Below is a small trained network, with its code and all its weights. Each question gives an input and a target symbol and asks what happens when units are switched off, that is, made to give their printed mean instead of their output.

import numpy as np


def w(rows, s, z=0):
    codes = np.array(rows[::2]) - 128.0
    scale = np.full(codes.shape[1], s)
    scale[-1] = z or s
    return codes * scale


def f(y):
    return y / 2 * (1 + np.tanh(0.7978845608 * (y + 0.044715 * y**3)))


def softmax(a):
    e = np.exp(a - a.max(-1, keepdims=True))
    return e / e.sum(-1, keepdims=True)


def log_softmax(a):
    a = a - a.max(-1, keepdims=True)
    return a - np.log(np.exp(a).sum(-1, keepdims=True))


def net(x, mask):
    ids = ['αγεζλμξτ'.index(c) for c in x.split()]
    T = len(ids)
    res = E[ids] + P[:T]
    u = 0
    for l in range(3):
        r = res
        for j in range(2):
            rows = slice(2 * j, 2 * j + 2)
            q, k, v = (r @ M[l][rows].T for M in (Q, K, V))
            z = softmax(np.where(np.tri(T) > 0, q @ k.T / 2**0.5, -1e9)) @ v
            o = O[l][rows]
            res = res + np.where(mask[u + j], z, o[:, -1]) @ o[:, :-1]
        u += 2
        y = f(res @ A[l][:, :-1].T + A[l][:, -1])
        res = res + np.where(mask[u : u + 8], y, B[l][:, -1]) @ B[l][:, :-1]
        u += 8
    return log_softmax(res[-1] @ U[:, :-1].T + U[:, -1])


Q, K, V, O, A, B = {}, {}, {}, {}, {}, {}
E = w([
[102,75,172,117,133,147],'α',
[90,66,79,156,189,177],'γ',
[171,98,89,154,165,197],'ε',
[198,215,187,157,174,134],'ζ',
[141,138,130,141,227,148],'λ',
[162,171,195,58,115,122],'μ',
[21,36,101,70,178,143],'ξ',
[84,8,98,122,148,188],'τ',
],0.014)
P = w([
[129,153,154,119,116,158],'0',
[161,71,137,76,174,86],'1',
[108,147,173,180,131,113],'2',
[137,98,102,35,193,66],'3',
[83,167,157,128,130,168],'4',
[209,33,96,171,80,89],'5',
[114,179,147,78,118,183],'6',
[202,80,114,122,192,71],'7',
[122,167,156,123,113,150],'8',
[97,150,65,31,249,45],'9',
[115,178,151,107,115,161],'10',
],0.019)
Q[0] = w([
[125,145,150,97,174,181],'0.h0',
[93,93,76,129,146,154],'0.h0',
[160,113,144,50,248,132],'0.h1',
[192,77,173,152,144,136],'0.h1',
],0.015)
K[0] = w([
[141,177,165,44,107,190],'0.h0',
[169,86,145,113,117,154],'0.h0',
[58,201,142,113,123,254],'0.h1',
[28,158,175,233,133,103],'0.h1',
],0.011)
V[0] = w([
[123,138,141,133,159,119],'0.h0',
[167,94,146,88,103,192],'0.h0',
[157,106,56,160,2,89],'0.h1',
[37,184,169,195,232,42],'0.h1',
],0.0057)
O[0] = w([
[45,55,14,199,51,121,137],'0.h0',
[54,106,109,210,146,88,190],'0.h0',
[254,104,223,168,73,106,3],'0.h1',
[202,73,216,48,181,247,111],'0.h1',
],0.0067,0.0063)
A[0] = w([
[100,135,201,177,90,184,4],'0.n0',
[84,105,140,100,160,58,41],'0.n1',
[132,107,104,97,188,141,198],'0.n2',
[104,138,177,206,99,188,33],'0.n3',
[151,68,89,109,120,10,39],'0.n4',
[121,164,122,149,79,217,87],'0.n5',
[115,144,187,134,120,135,74],'0.n6',
[146,167,90,151,135,149,114],'0.n7',
],0.012,0.0031)
B[0] = w([
[134,100,146,175,47,140,143],'0.n0',
[198,157,81,84,116,135,212],'0.n1',
[145,157,139,92,165,93,255],'0.n2',
[180,127,71,177,37,120,143],'0.n3',
[156,205,180,254,193,126,223],'0.n4',
[110,162,164,202,145,165,164],'0.n5',
[101,149,173,143,113,115,138],'0.n6',
[160,152,164,162,152,107,130],'0.n7',
],0.012,0.0088)
Q[1] = w([
[67,39,218,186,55,251],'1.h0',
[92,171,2,62,70,123],'1.h0',
[85,161,139,103,160,128],'1.h1',
[225,111,64,144,80,164],'1.h1',
],0.0068)
K[1] = w([
[246,33,160,118,149,24],'1.h0',
[55,234,74,76,254,125],'1.h0',
[88,181,201,115,114,171],'1.h1',
[197,48,85,118,73,73],'1.h1',
],0.0059)
V[1] = w([
[74,120,214,116,124,83],'1.h0',
[255,138,49,184,44,212],'1.h0',
[128,103,58,122,107,208],'1.h1',
[154,146,96,164,159,51],'1.h1',
],0.0051)
O[1] = w([
[1,111,133,213,165,1,118],'1.h0',
[137,164,231,111,174,229,2],'1.h0',
[31,101,254,181,236,46,18],'1.h1',
[92,78,79,110,149,41,159],'1.h1',
],0.0058,0.0029)
A[1] = w([
[104,156,172,190,121,107,108],'1.n0',
[142,155,247,146,77,151,2],'1.n1',
[179,32,88,115,186,63,67],'1.n2',
[81,121,159,93,65,142,109],'1.n3',
[57,31,159,122,64,209,114],'1.n4',
[104,104,188,110,126,118,50],'1.n5',
[83,146,222,88,138,184,19],'1.n6',
[159,165,130,69,159,83,199],'1.n7',
],0.011,0.0065)
B[1] = w([
[162,110,139,68,100,133,144],'1.n0',
[139,104,96,137,124,117,148],'1.n1',
[150,158,168,92,58,131,203],'1.n2',
[110,213,246,70,90,202,149],'1.n3',
[184,85,111,125,133,196,153],'1.n4',
[77,201,207,111,113,196,123],'1.n5',
[143,124,103,132,107,79,148],'1.n6',
[141,84,165,128,118,161,252],'1.n7',
],0.012,0.016)
Q[2] = w([
[157,5,79,15,129,57],'2.h0',
[28,244,207,64,86,102],'2.h0',
[98,254,107,15,186,131],'2.h1',
[65,204,147,187,20,118],'2.h1',
],0.0076)
K[2] = w([
[111,163,46,79,175,80],'2.h0',
[47,201,254,87,167,161],'2.h0',
[24,204,179,92,201,189],'2.h1',
[149,68,210,108,143,38],'2.h1',
],0.01)
V[2] = w([
[202,154,100,23,160,166],'2.h0',
[186,165,192,235,187,196],'2.h0',
[83,215,82,113,186,92],'2.h1',
[158,255,193,94,109,123],'2.h1',
],0.0053)
O[2] = w([
[75,48,197,178,109,80,254],'2.h0',
[189,86,64,129,175,100,246],'2.h0',
[183,89,89,156,78,169,24],'2.h1',
[147,3,192,179,89,90,254],'2.h1',
],0.0081,0.0048)
A[2] = w([
[202,153,112,217,86,73,103],'2.n0',
[67,132,57,230,109,119,113],'2.n1',
[46,34,1,125,222,90,164],'2.n2',
[194,140,98,234,158,133,99],'2.n3',
[158,152,213,80,70,120,2],'2.n4',
[191,217,194,164,75,79,169],'2.n5',
[138,58,108,85,65,130,120],'2.n6',
[84,142,139,71,205,49,162],'2.n7',
],0.0095,0.0047)
B[2] = w([
[134,40,143,59,92,83,169],'2.n0',
[116,152,101,25,220,86,135],'2.n1',
[195,181,127,161,75,107,158],'2.n2',
[3,108,209,145,199,134,167],'2.n3',
[29,133,144,186,103,172,230],'2.n4',
[100,115,2,151,122,133,248],'2.n5',
[87,248,143,51,188,41,159],'2.n6',
[146,158,170,150,65,66,148],'2.n7',
],0.0094,0.018)
U = w([
[89,106,106,188,118,161,79],'α',
[110,153,24,174,194,58,92],'γ',
[162,14,74,136,91,110,154],'ε',
[89,63,131,138,243,187,62],'ζ',
[128,111,125,41,135,122,107],'λ',
[198,81,238,117,101,191,158],'μ',
[192,70,63,114,112,220,254],'ξ',
[232,116,203,254,89,123,158],'τ',
],0.0072,0.0048)

Each question gives the input, a string of symbols that net reads in full, and the target symbol t.
The units are the heads (2 rows each of Q, K, V and O) and the neurons (one row each of A and B). Each row of codes is followed by its name. A weight is (code - 128) times the scale printed after its matrix; where a second scale follows, it is the last column's (O, A, B and U).
mask holds one flag per unit, layer by layer, with each layer's heads first. A switched-off unit (its flag False) gives its mean, the last column of its rows in O or B, instead of its output. The means were averaged over made-up inputs and are rounded, as every weight is.
A unit's drop is (log p(t) with every unit on - log p(t) with that unit switched off) / (log p(t) with every unit on - log p(t) with every unit switched off).
The circuit of an input: a set's keep is (log p(t) with only the set's units on - log p(t) with every unit switched off) / (log p(t) with every unit on - log p(t) with every unit switched off). Starting from the 12 units with the biggest drops (on a tie, the unit counted first), units are removed one at a time, each time the one whose removal leaves the highest keep (on an exact tie, the one counted first), for as long as the keep stays at least 0.8.
circuit, biggest first: the units of the circuit, biggest drop first
most important unit: the unit with the biggest drop
top k neurons: the k neurons with the biggest drops, biggest first
which heads matter: for each layer, one digit per head in row order, 1 if its drop is at least 0.15 and else 0, layers parted by /
input τ τ τ μ λ λ, target γ: most important unit -> 2.h1
input μ μ μ τ γ μ ξ, target λ: circuit, biggest first -> (0.n4, 2.n6)
input ξ τ ε ε μ τ ξ μ α τ, target α: which heads matter -> 00 / 10 / 10
input ε λ μ ε μ ε μ ζ ζ λ, target ε: circuit, biggest first -> (0.n1, 1.n7, 2.h1, 0.h1)
input α μ ζ ε μ λ, target μ: circuit, biggest first -> (0.h1, 2.n5)
input ζ γ ε μ μ α, target ζ: circuit, biggest first -> (2.n3, 0.n4)
input τ μ τ τ τ γ μ μ μ μ γ, target γ: top 3 neurons -> (2.n1, 0.n4, 1.n2)
input μ μ τ μ μ μ, target γ: top 2 neurons -> (0.n3, 1.n4)
input μ α ε τ ε ξ μ λ, target ζ: circuit, biggest first -> (0.n4, 2.n3)
input μ γ τ γ λ μ τ ξ, target ξ: which heads matter -> 01 / 00 / 01
input μ λ λ μ ε μ μ ε, target ζ: which heads matter -> 00 / 10 / 00
input α τ ε μ, target τ: circuit, biggest first -> (0.n4, 2.n7)
input μ γ τ μ μ τ, target γ: which heads matter -> 00 / 10 / 01
input ε ε μ α, target ζ: which heads matter -> 01 / 10 / 00
input μ α μ μ μ ε μ α μ μ, target ε: circuit, biggest first -> (0.n1, 1.n7, 2.h1, 1.h0)
input τ τ μ μ, target γ: circuit, biggest first -> (0.n4, 2.n5)
input μ λ ζ ζ λ μ, target μ: top 3 neurons -> (0.n3, 2.n5, 0.n0)
input τ μ α α, target γ: top 2 neurons -> (0.n4, 1.n4)
input μ α γ ξ, target ε: top 2 neurons -> (0.n4, 1.n7)
input μ λ ε τ ξ ζ, target ζ: most important unit -> 1.h0
input ε α ε ε ε, target ζ: top 2 neurons -> (2.n3, 1.n2)
input μ μ μ τ λ μ μ μ, target λ: most important unit -> 0.h1
input μ τ τ τ α, target μ: top 3 neurons -> (1.n3, 2.n5, 1.n4)
input τ τ ζ μ μ τ, target μ: top 3 neurons -> (2.n5, 0.n3, 0.n0)
input μ τ γ λ λ μ μ ζ, target λ: top 2 neurons -> (2.n6, 0.n4)
input μ λ ξ α μ ξ, target α: top 3 neurons -> (1.n2, 0.n4, 2.n4)
